Below is a small trained network, with its code and all its weights. Each question gives an input and a target symbol and asks what happens when units are switched off, that is, made to give their printed mean instead of their output.

import numpy as np


def w(rows, s, z=0):
    codes = np.array(rows[::2]) - 128.0
    scale = np.full(codes.shape[1], s)
    scale[-1] = z or s
    return codes * scale


def f(y):
    return y / 2 * (1 + np.tanh(0.7978845608 * (y + 0.044715 * y**3)))


def softmax(a):
    e = np.exp(a - a.max(-1, keepdims=True))
    return e / e.sum(-1, keepdims=True)


def log_softmax(a):
    a = a - a.max(-1, keepdims=True)
    return a - np.log(np.exp(a).sum(-1, keepdims=True))


def net(x, mask):
    ids = ['ΓΛΞΠΣΦΩαβζηθμτψ'.index(c) for c in x.split()]
    T = len(ids)
    res = E[ids] + P[:T]
    u = 0
    for l in range(2):
        r = res
        for j in range(3):
            rows = slice(2 * j, 2 * j + 2)
            q, k, v = (r @ M[l][rows].T for M in (Q, K, V))
            z = softmax(np.where(np.tri(T) > 0, q @ k.T / 2**0.5, -1e9)) @ v
            o = O[l][rows]
            res = res + np.where(mask[u + j], z, o[:, -1]) @ o[:, :-1]
        u += 3
        y = f(res @ A[l][:, :-1].T + A[l][:, -1])
        res = res + np.where(mask[u : u + 4], y, B[l][:, -1]) @ B[l][:, :-1]
        u += 4
    return log_softmax(res[-1] @ U[:, :-1].T + U[:, -1])


Q, K, V, O, A, B = {}, {}, {}, {}, {}, {}
E = w([
[140,76,123],'Γ',
[155,109,125],'Λ',
[158,169,131],'Ξ',
[154,109,122],'Π',
[131,98,142],'Σ',
[157,109,123],'Φ',
[204,118,95],'Ω',
[153,107,121],'α',
[181,138,111],'β',
[157,124,123],'ζ',
[175,154,165],'η',
[191,79,2],'θ',
[1,140,131],'μ',
[55,53,60],'τ',
[20,99,152],'ψ',
],0.0087)
P = w([
[186,142,180],'0',
[103,118,67],'1',
[113,17,151],'2',
[81,159,69],'3',
[74,6,158],'4',
[104,165,54],'5',
],0.013)
Q[0] = w([
[102,94,228],'L0H1',
[98,149,130],'L0H1',
[193,1,192],'L0H2',
[65,239,56],'L0H2',
[138,49,83],'L0H3',
[109,235,98],'L0H3',
],0.0073)
K[0] = w([
[44,77,92],'L0H1',
[122,137,120],'L0H1',
[227,197,172],'L0H2',
[7,113,51],'L0H2',
[172,169,139],'L0H3',
[116,70,97],'L0H3',
],0.011)
V[0] = w([
[77,5,100],'L0H1',
[189,245,128],'L0H1',
[209,94,71],'L0H2',
[144,116,220],'L0H2',
[88,105,182],'L0H3',
[114,109,213],'L0H3',
],0.011)
O[0] = w([
[198,101,51,207],'L0H1',
[50,169,183,74],'L0H1',
[234,189,113,254],'L0H2',
[135,74,254,94],'L0H2',
[153,73,153,75],'L0H3',
[163,73,207,89],'L0H3',
],0.0092,0.0043)
A[0] = w([
[174,40,187,188],'L0N1',
[27,115,253,1],'L0N2',
[150,22,89,87],'L0N3',
[148,29,234,55],'L0N4',
],0.0068,0.003)
B[0] = w([
[138,46,78,247],'L0N1',
[2,150,132,164],'L0N2',
[144,140,223,254],'L0N3',
[71,68,113,217],'L0N4',
],0.0083,0.0052)
Q[1] = w([
[93,214,136],'L1H1',
[24,116,199],'L1H1',
[63,197,177],'L1H2',
[177,26,157],'L1H2',
[167,112,239],'L1H3',
[52,254,83],'L1H3',
],0.0076)
K[1] = w([
[25,160,55],'L1H1',
[73,18,133],'L1H1',
[165,66,55],'L1H2',
[154,135,229],'L1H2',
[159,86,227],'L1H3',
[128,83,3],'L1H3',
],0.0052)
V[1] = w([
[33,208,201],'L1H1',
[113,194,141],'L1H1',
[113,235,254],'L1H2',
[243,108,121],'L1H2',
[23,61,37],'L1H3',
[23,231,148],'L1H3',
],0.007)
O[1] = w([
[228,67,98,2],'L1H1',
[141,90,80,82],'L1H1',
[205,209,215,104],'L1H2',
[181,64,97,56],'L1H2',
[6,195,125,232],'L1H3',
[145,253,198,202],'L1H3',
],0.0072,0.0071)
A[1] = w([
[152,191,115,237],'L1N1',
[251,107,166,23],'L1N2',
[110,39,161,148],'L1N3',
[177,105,47,252],'L1N4',
],0.011,0.0031)
B[1] = w([
[176,83,93,204],'L1N1',
[54,2,142,196],'L1N2',
[180,201,8,177],'L1N3',
[191,199,204,252],'L1N4',
],0.0087,0.012)
U = w([
[90,46,16,80],'Γ',
[120,123,146,143],'Λ',
[215,220,178,31],'Ξ',
[126,131,145,155],'Π',
[45,83,107,217],'Σ',
[137,142,149,202],'Φ',
[72,19,152,157],'Ω',
[131,131,140,178],'α',
[127,102,193,98],'β',
[131,145,171,87],'ζ',
[100,159,201,24],'η',
[254,108,150,253],'θ',
[25,107,169,40],'μ',
[212,235,59,76],'τ',
[16,99,84,78],'ψ',
],0.0065,0.0033)

Each question gives the input, a string of symbols that net reads in full, and the target symbol t.
The units are the heads (2 rows each of Q, K, V and O) and the neurons (one row each of A and B). Each row of codes is followed by its name. A weight is (code - 128) times the scale printed after its matrix; where a second scale follows, it is the last column's (O, A, B and U).
mask holds one flag per unit, layer by layer, with each layer's heads first. A switched-off unit (its flag False) gives its mean, the last column of its rows in O or B, instead of its output. The means were averaged over made-up inputs and are rounded, as every weight is.
A unit's drop is (log p(t) with every unit on - log p(t) with that unit switched off) / (log p(t) with every unit on - log p(t) with every unit switched off).
The circuit of an input: a set's keep is (log p(t) with only the set's units on - log p(t) with every unit switched off) / (log p(t) with every unit on - log p(t) with every unit switched off). Starting from the 12 units with the biggest drops (on a tie, the unit counted first), units are removed one at a time, each time the one whose removal leaves the highest keep (on an exact tie, the one counted first), for as long as the keep stays at least 0.8.
circuit, biggest first: the units of the circuit, biggest drop first
k most important neurons: the k neurons with the biggest drops, biggest first
k most important neurons of layer l: the k neurons of layer l with the biggest drops, biggest first
heads that matter: for each layer, one digit per head in row order, 1 if its drop is at least 0.15 and else 0, layers parted by /
input Ω Φ Ξ, target Ω: heads that matter -> 100 / 011
input Ω τ Ξ Λ μ Ω, target ψ: heads that matter -> 010 / 011
input Ω Ξ ζ Ξ μ, target Ω: 2 most important neurons of layer 1 -> [L1N2 L1N4]
input α Γ Ξ θ θ Σ, target τ: circuit, biggest first -> [L1N2 L0H2]
input η τ θ Ξ α, target η: heads that matter -> 111 / 111
input ψ η Ξ Ω α, target ψ: 3 most important neurons -> [L0N2 L0N1 L0N4]
input Φ θ η Γ θ Γ, target τ: most important neuron of layer 1 -> [L1N2]
input θ Ω θ Ω, target τ: 2 most important neurons -> [L1N2 L0N3]
input Γ Ω Ω θ, target τ: 2 most important neurons -> [L1N4 L1N2]
input μ η θ θ, target τ: 2 most important neurons of layer 0 -> [L0N1 L0N4]
input Γ β Ξ, target Γ: circuit, biggest first -> [L1N3 L1H3 L1H2]
input η θ μ μ μ μ, target ψ: circuit, biggest first -> [L0H2 L1H2]
input Γ μ θ, target Γ: 3 most important neurons -> [L1N3 L0N3 L0N1]
input μ Π Γ Ω η, target μ: 2 most important neurons -> [L0N2 L0N4]
input ψ Γ θ θ Ω, target ψ: 3 most important neurons of layer 0 -> [L0N1 L0N2 L0N4]
input τ θ Γ, target τ: 2 most important neurons of layer 1 -> [L1N3 L1N4]
input θ θ θ θ θ η, target τ: circuit, biggest first -> [L0H2 L1N2]
input θ Γ η Σ Σ, target θ: heads that matter -> 110 / 001
input θ τ θ Γ θ, target θ: circuit, biggest first -> [L1N4 L0H1 L1H3]
input Γ θ η Φ, target τ: heads that matter -> 110 / 000
input θ Ω Γ, target θ: circuit, biggest first -> [L0H1 L1H3 L0H2]
input Γ η Ω, target Γ: 4 most important neurons -> [L1N3 L1N4 L0N3 L0N1]
